Below is a small trained network, with its code and all its weights. Each question gives an input and a target symbol and asks what happens when units are switched off, that is, made to give their printed mean instead of their output.

import numpy as np


def w(rows, s, z=0):
    codes = np.array(rows[::2]) - 128.0
    scale = np.full(codes.shape[1], s)
    scale[-1] = z or s
    return codes * scale


def norm(h):
    return h / np.sqrt((h * h).mean(-1, keepdims=True) + 1e-5)


def f(y):
    return np.maximum(y, 0)


def softmax(a):
    e = np.exp(a - a.max(-1, keepdims=True))
    return e / e.sum(-1, keepdims=True)


def log_softmax(a):
    a = a - a.max(-1, keepdims=True)
    return a - np.log(np.exp(a).sum(-1, keepdims=True))


def net(x, mask):
    ids = ['Φγεζμτψ'.index(c) for c in x.split()]
    T = len(ids)
    res = E[ids] + P[:T]
    u = 0
    for l in range(2):
        q, k, v = (norm(res) @ M[l].T for M in (Q, K, V))
        z = softmax(np.where(np.tri(T) > 0, q @ k.T / 2**0.5, -1e9)) @ v
        res = res + np.where(mask[u], z, O[l][:, -1]) @ O[l][:, :-1]
        u += 1
        y = f(norm(res) @ A[l][:, :-1].T + A[l][:, -1])
        res = res + np.where(mask[u : u + 8], y, B[l][:, -1]) @ B[l][:, :-1]
        u += 8
    return log_softmax(norm(res)[-1] @ U[:, :-1].T + U[:, -1])


Q, K, V, O, A, B = {}, {}, {}, {}, {}, {}
E = w([
[129,129,125,159,49,136,144,183],'Φ',
[72,148,161,139,137,165,186,109],'γ',
[177,188,138,183,166,4,132,166],'ε',
[174,111,135,116,174,110,178,193],'ζ',
[60,97,110,166,159,140,183,134],'μ',
[109,189,40,104,168,11,152,176],'τ',
[177,191,140,69,170,140,138,147],'ψ',
],0.0025)
P = w([
[223,2,106,74,76,129,12,12],'0',
[158,56,143,77,95,125,145,58],'1',
[151,109,183,84,135,150,144,61],'2',
[126,128,187,92,158,146,132,83],'3',
[119,143,167,101,186,147,121,106],'4',
[115,151,142,115,195,151,118,119],'5',
[109,169,138,127,206,163,116,138],'6',
[104,158,119,136,216,154,114,139],'7',
],0.0012)
Q[0] = w([
[2,46,151,107,211,216,156,15],'0.h0',
[118,95,142,164,70,195,170,150],'0.h0',
],0.0048)
K[0] = w([
[189,23,111,113,106,69,40,4],'0.h0',
[83,171,97,120,194,39,121,126],'0.h0',
],0.0042)
V[0] = w([
[128,96,145,207,8,149,121,201],'0.h0',
[108,227,252,85,89,169,102,96],'0.h0',
],0.0021)
O[0] = w([
[143,55,70,209,32,151,5,147,254],'0.h0',
[160,140,36,172,96,170,232,119,54],'0.h0',
],0.0022,0.00067)
A[0] = w([
[105,151,214,78,117,209,168,75,94],'0.n0',
[221,90,45,159,64,68,117,127,130],'0.n1',
[67,137,63,103,213,157,146,153,106],'0.n2',
[33,130,115,210,143,209,98,121,59],'0.n3',
[217,99,146,19,112,141,8,114,68],'0.n4',
[101,87,155,178,85,175,101,111,85],'0.n5',
[128,164,115,155,98,177,71,151,1],'0.n6',
[83,66,122,251,148,85,157,77,178],'0.n7',
],0.0022,0.00093)
B[0] = w([
[149,95,57,163,110,123,106,174,217],'0.n0',
[95,89,134,189,172,194,86,132,252],'0.n1',
[166,99,169,142,66,168,113,74,213],'0.n2',
[163,115,157,55,95,40,152,122,192],'0.n3',
[115,161,157,63,126,189,251,66,188],'0.n4',
[102,136,125,122,192,86,108,142,198],'0.n5',
[117,88,103,147,164,79,187,154,161],'0.n6',
[132,241,133,92,101,181,125,135,220],'0.n7',
],0.0025,0.0014)
Q[1] = w([
[200,141,51,162,94,2,102,178],'1.h0',
[190,113,115,103,224,116,107,91],'1.h0',
],0.0066)
K[1] = w([
[63,189,152,202,131,151,162,255],'1.h0',
[150,129,198,56,140,145,195,131],'1.h0',
],0.0066)
V[1] = w([
[255,184,107,203,136,91,66,124],'1.h0',
[58,59,35,204,93,116,75,129],'1.h0',
],0.0019)
O[1] = w([
[111,76,66,159,121,72,165,6,83],'1.h0',
[119,167,168,9,174,107,192,81,4],'1.h0',
],0.0026,0.00019)
A[1] = w([
[122,190,130,55,115,63,146,107,48],'1.n0',
[165,106,185,181,144,148,104,178,95],'1.n1',
[113,140,101,5,180,53,142,84,2],'1.n2',
[159,115,107,202,71,129,7,170,167],'1.n3',
[206,96,140,143,173,160,62,181,35],'1.n4',
[90,101,83,143,131,80,210,50,152],'1.n5',
[171,52,197,142,134,133,166,124,32],'1.n6',
[38,167,174,147,153,95,164,94,61],'1.n7',
],0.0027,0.0014)
B[1] = w([
[39,145,93,186,98,127,106,94,187],'1.n0',
[113,103,81,116,140,68,129,95,218],'1.n1',
[4,213,73,166,49,141,138,76,196],'1.n2',
[203,115,67,80,73,161,45,173,250],'1.n3',
[92,158,54,138,149,46,146,101,191],'1.n4',
[208,189,192,143,158,94,68,139,206],'1.n5',
[83,86,67,146,186,121,140,102,162],'1.n6',
[197,73,53,100,117,75,126,114,181],'1.n7',
],0.0031,0.0016)
U = w([
[153,61,76,118,33,161,56,179,75],'Φ',
[98,125,150,254,136,194,182,158,21],'γ',
[207,138,205,192,139,57,63,87,218],'ε',
[105,21,77,98,200,79,196,116,21],'ζ',
[68,129,222,58,184,138,80,182,200],'μ',
[23,195,91,125,92,100,128,50,129],'τ',
[203,204,130,39,139,180,216,105,254],'ψ',
],0.005,0.00059)

Each question gives the input, a string of symbols that net reads in full, and the target symbol t.
The units are the heads (2 rows each of Q, K, V and O) and the neurons (one row each of A and B). Each row of codes is followed by its name. A weight is (code - 128) times the scale printed after its matrix; where a second scale follows, it is the last column's (O, A, B and U).
mask holds one flag per unit, layer by layer, with each layer's heads first. A switched-off unit (its flag False) gives its mean, the last column of its rows in O or B, instead of its output. The means were averaged over made-up inputs and are rounded, as every weight is.
A unit's drop is (log p(t) with every unit on - log p(t) with that unit switched off) / (log p(t) with every unit on - log p(t) with every unit switched off).
The circuit of an input: a set's keep is (log p(t) with only the set's units on - log p(t) with every unit switched off) / (log p(t) with every unit on - log p(t) with every unit switched off). Starting from the 12 units with the biggest drops (on a tie, the unit counted first), units are removed one at a time, each time the one whose removal leaves the highest keep (on an exact tie, the one counted first), for as long as the keep stays at least 0.8.
units of the circuit, in order: the units of the circuit, biggest drop first
unit that matters most: the unit with the biggest drop
k most important neurons: the k neurons with the biggest drops, biggest first
top k neurons in layer l: the k neurons of layer l with the biggest drops, biggest first
input ψ ψ Φ γ μ, target γ: units of the circuit, in order : [0.h0; 1.h0; 0.n4; 0.n2]
input ε μ ζ ψ Φ Φ ε ψ, target Φ: units of the circuit, in order : [1.h0; 1.n3]
input τ ζ Φ ζ γ γ, target ζ: units of the circuit, in order : [0.h0; 1.n7; 0.n0; 1.n2]
input τ γ Φ Φ ε Φ, target ε: top 2 neurons in layer 0 : [0.n6; 0.n3]
input ε τ Φ τ μ ε Φ, target τ: 4 most important neurons : [0.n1; 0.n3; 1.n0; 0.n0]
input ψ ε γ γ, target γ: units of the circuit, in order : [0.h0; 1.h0; 0.n4]
input τ μ ζ τ μ Φ μ, target ζ: unit that matters most : 0.h0
input Φ γ Φ, target γ: 2 most important neurons : [1.n3; 0.n1]
input τ ε γ ζ γ, target ζ: 3 most important neurons : [1.n7; 0.n0; 0.n4]
input ζ μ ε τ ε μ, target Φ: 2 most important neurons : [0.n4; 0.n2]
input μ Φ μ Φ, target μ: 3 most important neurons : [0.n5; 0.n2; 0.n6]
input Φ Φ γ γ Φ ε Φ, target ε: 3 most important neurons : [0.n3; 1.n5; 0.n6]
input ε ψ τ ε Φ ε, target Φ: 2 most important neurons : [1.n3; 0.n1]
input γ γ ζ Φ Φ Φ μ, target ψ: top neuron in layer 0 : [0.n0]
input ζ Φ γ, target Φ: 2 most important neurons : [0.n4; 0.n0]
input Φ μ Φ, target μ: top 2 neurons in layer 0 : [0.n5; 0.n4]
input ζ ε μ μ ζ Φ μ, target Φ: top 4 neurons in layer 0 : [0.n4; 0.n2; 0.n7; 0.n3]
input Φ Φ ε μ Φ γ μ, target τ: 2 most important neurons : [0.n3; 1.n2]
input ε Φ ψ τ Φ ε τ, target Φ: top 2 neurons in layer 0 : [0.n2; 0.n1]
input μ τ Φ τ, target Φ: 2 most important neurons : [1.n3; 0.n2]
input Φ μ τ ζ ζ Φ μ μ, target τ: 2 most important neurons : [0.n3; 0.n7]
input ε γ ε Φ Φ ε, target Φ: top 2 neurons in layer 1 : [1.n3; 1.n5]
input ε γ γ, target ε: unit that matters most : 1.n5
